Here is a tiny trained network, its code and every weight. The questions are about switching its units off for an input and a class, where a switched-off unit gives its printed mean instead of its output.

import numpy as np


def w(rows, s, z=0):
    codes = np.array(rows[::2]) - 128.0
    scale = np.full(codes.shape[1], s)
    scale[-1] = z or s
    return codes * scale


def f(y):
    return y / 2 * (1 + np.tanh(0.7978845608 * (y + 0.044715 * y**3)))


def log_softmax(a):
    a = a - a.max(-1, keepdims=True)
    return a - np.log(np.exp(a).sum(-1, keepdims=True))


def net(x, mask):
    res = np.array(x, float).reshape(1, 4) / 4 @ E
    y = f(res @ A[0][:, :-1].T + A[0][:, -1])
    res = res + np.where(mask, y, B[0][:, -1]) @ B[0][:, :-1]
    return log_softmax(res[-1] @ U[:, :-1].T + U[:, -1])


A, B = {}, {}
E = w([
[247,81,80],'x0',
[81,254,111],'x1',
[184,232,222],'x2',
[222,117,60],'x3',
],0.0061)
A[0] = w([
[145,86,101,181],'neuron 0',
[151,93,101,146],'neuron 1',
[134,144,113,108],'neuron 2',
[138,165,120,82],'neuron 3',
[62,100,195,63],'neuron 4',
[133,168,79,110],'neuron 5',
[139,165,104,120],'neuron 6',
[158,72,138,165],'neuron 7',
[125,152,99,103],'neuron 8',
[108,128,151,97],'neuron 9',
[68,96,116,109],'neuron 10',
[135,119,161,128],'neuron 11',
[106,145,152,81],'neuron 12',
[2,147,159,163],'neuron 13',
[147,145,152,118],'neuron 14',
[150,106,155,97],'neuron 15',
[111,95,147,128],'neuron 16',
[125,128,153,144],'neuron 17',
[159,77,83,108],'neuron 18',
[99,125,136,166],'neuron 19',
[113,140,116,155],'neuron 20',
[145,142,143,129],'neuron 21',
[132,105,137,89],'neuron 22',
[137,156,142,84],'neuron 23',
[151,102,109,136],'neuron 24',
[106,166,80,195],'neuron 25',
[137,104,101,88],'neuron 26',
[145,79,144,138],'neuron 27',
[117,193,89,197],'neuron 28',
[144,109,119,99],'neuron 29',
[131,133,137,130],'neuron 30',
[144,129,84,73],'neuron 31',
[113,168,153,12],'neuron 32',
[101,159,75,211],'neuron 33',
[70,148,136,129],'neuron 34',
[194,72,176,1],'neuron 35',
],0.018,0.0054)
B[0] = w([
[150,116,208,192],'neuron 0',
[161,127,188,179],'neuron 1',
[119,131,140,127],'neuron 2',
[112,117,162,135],'neuron 3',
[106,239,109,177],'neuron 4',
[88,148,151,144],'neuron 5',
[101,119,151,142],'neuron 6',
[152,113,195,192],'neuron 7',
[102,139,142,130],'neuron 8',
[143,149,123,135],'neuron 9',
[143,119,121,164],'neuron 10',
[109,117,102,136],'neuron 11',
[158,136,139,143],'neuron 12',
[166,255,190,247],'neuron 13',
[108,92,128,141],'neuron 14',
[115,105,124,137],'neuron 15',
[125,139,174,145],'neuron 16',
[124,123,113,139],'neuron 17',
[188,165,198,199],'neuron 18',
[122,157,132,152],'neuron 19',
[115,136,114,140],'neuron 20',
[116,99,132,138],'neuron 21',
[127,127,155,129],'neuron 22',
[122,112,148,136],'neuron 23',
[153,124,165,164],'neuron 24',
[58,128,131,168],'neuron 25',
[141,147,166,147],'neuron 26',
[130,115,187,169],'neuron 27',
[37,115,143,185],'neuron 28',
[146,121,162,140],'neuron 29',
[123,122,125,130],'neuron 30',
[130,139,147,141],'neuron 31',
[145,112,174,146],'neuron 32',
[47,136,131,173],'neuron 33',
[166,174,135,175],'neuron 34',
[90,40,141,169],'neuron 35',
],0.028,0.011)
U = w([
[155,46,62,33],'0',
[106,127,155,216],'1',
[95,59,82,160],'2',
[242,38,153,209],'3',
[109,232,95,165],'4',
[76,111,110,130],'5',
[212,149,30,26],'6',
[157,1,157,3],'7',
],0.0096,0.005)

Each question gives the input, the list of numbers given to net, and the class t.
The units are the neurons (one row each of A and B). Each row of codes is followed by its name. A weight is (code - 128) times the scale printed after its matrix; where a second scale follows, it is the last column's (A, B and U).
mask holds one flag per neuron, in row order. A switched-off neuron (its flag False) gives its mean, the last column of its row in B, instead of its output. The means were averaged over made-up inputs and are rounded, as every weight is.
A unit's drop is (log p(t) with every unit on - log p(t) with that unit switched off) / (log p(t) with every unit on - log p(t) with every unit switched off).
The circuit of an input: a set's keep is (log p(t) with only the set's units on - log p(t) with every unit switched off) / (log p(t) with every unit on - log p(t) with every unit switched off). Starting from the 12 units with the biggest drops (on a tie, the unit counted first), units are removed one at a time, each time the one whose removal leaves the highest keep (on an exact tie, the one counted first), for as long as the keep stays at least 0.8.
units of the circuit, in order: the units of the circuit, biggest drop first
k most important neurons: the k neurons with the biggest drops, biggest first
drop of u: that unit's drop, to one decimal
input [0,-7,5,-8], class 4: units of the circuit, in order -> [neuron 4]
input [-6,-2,5,5], class 5: 2 most important neurons -> [neuron 13; neuron 4]
input [8,-1,5,-5], class 7: units of the circuit, in order -> [neuron 13; neuron 35]
input [8,3,1,2], class 3: 2 most important neurons -> [neuron 13; neuron 4]
input [-2,-6,8,-1], class 3: 3 most important neurons -> [neuron 28; neuron 33; neuron 25]
input [6,-6,4,0], class 7: 3 most important neurons -> [neuron 35; neuron 13; neuron 34]
input [8,-7,1,-8], class 3: 2 most important neurons -> [neuron 28; neuron 33]
input [8,5,4,7], class 1: 2 most important neurons -> [neuron 5; neuron 28]
input [-2,-3,3,4], class 3: drop of neuron 4 -> 0.1
input [1,7,-1,6], class 5: drop of neuron 13 -> 0.3
input [3,6,2,1], class 5: drop of neuron 13 -> 0.3
input [4,3,-4,6], class 3: drop of neuron 4 -> 0.4
